Below is a small trained network, with its code and all its weights. Each question gives an input and a class and asks what happens when units are switched off, that is, made to give their printed mean instead of their output.

import numpy as np


def w(rows, s, z=0):
    codes = np.array(rows[::2]) - 128.0
    scale = np.full(codes.shape[1], s)
    scale[-1] = z or s
    return codes * scale


def norm(h):
    return h / np.sqrt((h * h).mean(-1, keepdims=True) + 1e-5)


def f(y):
    return y / 2 * (1 + np.tanh(0.7978845608 * (y + 0.044715 * y**3)))


def log_softmax(a):
    a = a - a.max(-1, keepdims=True)
    return a - np.log(np.exp(a).sum(-1, keepdims=True))


def net(x, mask):
    res = np.array(x, float).reshape(1, 7) / 4 @ E
    u = 0
    for l in range(2):
        y = f(norm(res) @ A[l][:, :-1].T + A[l][:, -1])
        res = res + np.where(mask[u : u + 16], y, B[l][:, -1]) @ B[l][:, :-1]
        u += 16
    return log_softmax(norm(res)[-1] @ U[:, :-1].T + U[:, -1])


A, B = {}, {}
E = w([
[99,144,180,14,157,66,126,227],'x0',
[138,123,146,122,133,135,129,119],'x1',
[152,94,90,99,149,97,197,103],'x2',
[115,165,161,137,85,70,136,91],'x3',
[191,118,106,102,97,113,80,130],'x4',
[96,145,102,122,214,105,79,74],'x5',
[143,255,58,75,113,181,156,120],'x6',
],0.0091)
A[0] = w([
[96,181,186,146,18,27,176,80,82],'L0N1',
[153,134,163,109,82,142,175,190,64],'L0N2',
[166,119,115,213,45,177,180,120,85],'L0N3',
[34,145,174,170,145,164,240,133,16],'L0N4',
[117,153,112,130,139,74,93,57,125],'L0N5',
[155,210,141,86,98,211,171,106,3],'L0N6',
[132,138,144,117,90,87,167,227,70],'L0N7',
[102,84,133,137,143,131,98,103,109],'L0N8',
[122,162,185,195,58,189,71,216,83],'L0N9',
[112,166,163,132,118,166,26,131,87],'L0N10',
[89,161,162,151,105,161,72,174,56],'L0N11',
[116,44,174,181,84,109,154,169,32],'L0N12',
[75,131,181,140,146,174,179,120,37],'L0N13',
[249,101,76,84,42,76,33,125,102],'L0N14',
[180,72,78,98,117,84,255,131,94],'L0N15',
[129,50,75,130,149,247,133,236,43],'L0N16',
],0.0095,0.0032)
B[0] = w([
[251,128,176,112,170,157,135,166,218],'L0N1',
[107,128,152,102,84,149,100,113,170],'L0N2',
[107,126,147,103,118,174,56,71,244],'L0N3',
[60,148,144,205,135,164,142,186,197],'L0N4',
[153,136,146,133,174,138,113,113,187],'L0N5',
[163,140,84,163,95,56,126,153,214],'L0N6',
[102,120,152,89,117,149,83,102,191],'L0N7',
[142,140,103,136,124,104,127,110,170],'L0N8',
[113,117,132,121,113,120,204,98,243],'L0N9',
[124,115,120,114,146,109,188,98,201],'L0N10',
[129,121,129,122,140,104,180,116,174],'L0N11',
[156,147,95,146,84,73,118,138,214],'L0N12',
[110,121,122,154,136,149,128,163,148],'L0N13',
[61,151,154,208,148,162,159,188,254],'L0N14',
[103,118,132,116,113,116,219,92,223],'L0N15',
[228,109,140,106,149,155,146,168,233],'L0N16',
],0.024,0.0046)
A[1] = w([
[85,159,80,95,249,93,68,100,29],'L1N1',
[110,89,111,114,136,122,191,97,57],'L1N2',
[171,123,160,121,184,145,120,141,130],'L1N3',
[78,145,151,53,128,111,106,185,40],'L1N4',
[56,132,150,18,130,111,51,163,70],'L1N5',
[99,119,107,148,113,165,47,42,11],'L1N6',
[83,145,150,85,25,152,84,120,52],'L1N7',
[54,142,133,197,123,149,125,211,11],'L1N8',
[101,126,120,100,139,93,198,75,51],'L1N9',
[140,242,33,102,62,83,108,165,42],'L1N10',
[132,147,158,104,42,176,125,142,67],'L1N11',
[99,135,152,78,104,98,123,165,77],'L1N12',
[115,155,183,134,112,105,80,127,42],'L1N13',
[159,61,63,86,161,177,136,180,3],'L1N14',
[119,121,171,88,154,75,161,195,63],'L1N15',
[138,42,116,183,90,1,77,160,44],'L1N16',
],0.013,0.0028)
B[1] = w([
[99,2,124,70,122,103,158,179,226],'L1N1',
[102,181,158,131,154,76,118,100,193],'L1N2',
[141,152,119,49,117,128,128,155,217],'L1N3',
[138,134,127,184,114,181,103,81,172],'L1N4',
[134,141,133,134,126,193,82,47,171],'L1N5',
[123,151,133,120,131,188,79,73,182],'L1N6',
[120,53,128,80,125,119,148,167,177],'L1N7',
[78,150,119,166,158,155,108,181,253],'L1N8',
[109,138,141,129,107,118,166,92,209],'L1N9',
[152,149,119,165,33,79,82,156,199],'L1N10',
[85,88,71,90,226,55,105,144,218],'L1N11',
[131,111,106,148,138,157,105,87,161],'L1N12',
[161,139,88,106,152,148,170,113,135],'L1N13',
[183,179,195,115,154,113,106,134,179],'L1N14',
[141,154,107,189,133,161,109,69,253],'L1N15',
[129,189,79,125,28,89,100,167,213],'L1N16',
],0.023,0.0054)
U = w([
[132,118,125,132,129,214,36,22,154],'0',
[155,161,85,163,23,33,91,195,162],'1',
[66,152,153,201,193,164,149,226,133],'2',
[247,161,188,74,177,127,145,170,159],'3',
[84,14,128,51,156,81,147,159,155],'4',
[97,166,165,144,119,63,228,33,3],'5',
],0.012,0.0021)

Each question gives the input, the list of numbers given to net, and the class t.
The units are the neurons (one row each of A and B). Each row of codes is followed by its name. A weight is (code - 128) times the scale printed after its matrix; where a second scale follows, it is the last column's (A, B and U).
mask holds one flag per neuron, layer by layer. A switched-off neuron (its flag False) gives its mean, the last column of its row in B, instead of its output. The means were averaged over made-up inputs and are rounded, as every weight is.
A unit's drop is (log p(t) with every unit on - log p(t) with that unit switched off) / (log p(t) with every unit on - log p(t) with every unit switched off).
The circuit of an input: a set's keep is (log p(t) with only the set's units on - log p(t) with every unit switched off) / (log p(t) with every unit on - log p(t) with every unit switched off). Starting from the 12 units with the biggest drops (on a tie, the unit counted first), units are removed one at a time, each time the one whose removal leaves the highest keep (on an exact tie, the one counted first), for as long as the keep stays at least 0.8.
circuit, biggest first: the units of the circuit, biggest drop first
top k neurons: the k neurons with the biggest drops, biggest first
top k neurons in layer l: the k neurons of layer l with the biggest drops, biggest first
input [7,8,-1,-8,-4,-6,-2], class 3: top 3 neurons -> L0N16, L1N14, L0N3
input [-5,3,7,0,-3,-3,8], class 1: top 2 neurons in layer 0 -> L0N6, L0N9
input [6,8,6,8,1,4,4], class 3: circuit, biggest first -> L0N1
input [4,-1,2,8,-4,-4,-8], class 1: top 3 neurons -> L0N12, L1N16, L0N16
input [7,-7,6,-7,-3,0,-4], class 0: top 2 neurons -> L0N7, L0N1
input [-5,4,4,5,-6,3,-5], class 2: top 3 neurons in layer 0 -> L0N4, L0N6, L0N16
input [1,-5,-3,0,-1,5,8], class 1: top 2 neurons -> L1N10, L0N6
input [6,3,-4,1,-1,1,-6], class 0: top 2 neurons in layer 0 -> L0N6, L0N7
input [3,7,5,-5,-5,-8,6], class 4: top 3 neurons -> L0N2, L0N7, L1N11
input [-1,-5,-7,-3,6,7,-4], class 4: circuit, biggest first -> L1N1, L0N15, L0N10
input [2,-8,-8,4,7,-6,4], class 5: top 2 neurons -> L0N9, L0N10
input [-7,-3,-1,-3,-7,-2,-3], class 0: top 3 neurons -> L0N3, L1N6, L0N14
input [-5,8,4,4,-5,4,1], class 0: top 2 neurons -> L0N14, L1N6
input [0,-1,8,-7,4,4,7], class 5: top 2 neurons in layer 0 -> L0N15, L0N1
input [3,5,-5,-2,-5,8,2], class 4: circuit, biggest first -> L1N1
input [-2,7,-8,0,-4,1,6], class 5: top 4 neurons -> L0N10, L0N9, L0N11, L0N12
input [-3,6,7,-6,1,-8,4], class 4: top 3 neurons in layer 0 -> L0N3, L0N2, L0N1
input [-6,3,-5,8,7,-7,3], class 3: top 2 neurons in layer 0 -> L0N1, L0N4
input [3,-7,-3,3,-4,1,-4], class 1: top 2 neurons in layer 0 -> L0N12, L0N14
input [8,7,-4,-8,1,7,-7], class 0: top 3 neurons -> L1N5, L0N1, L1N15
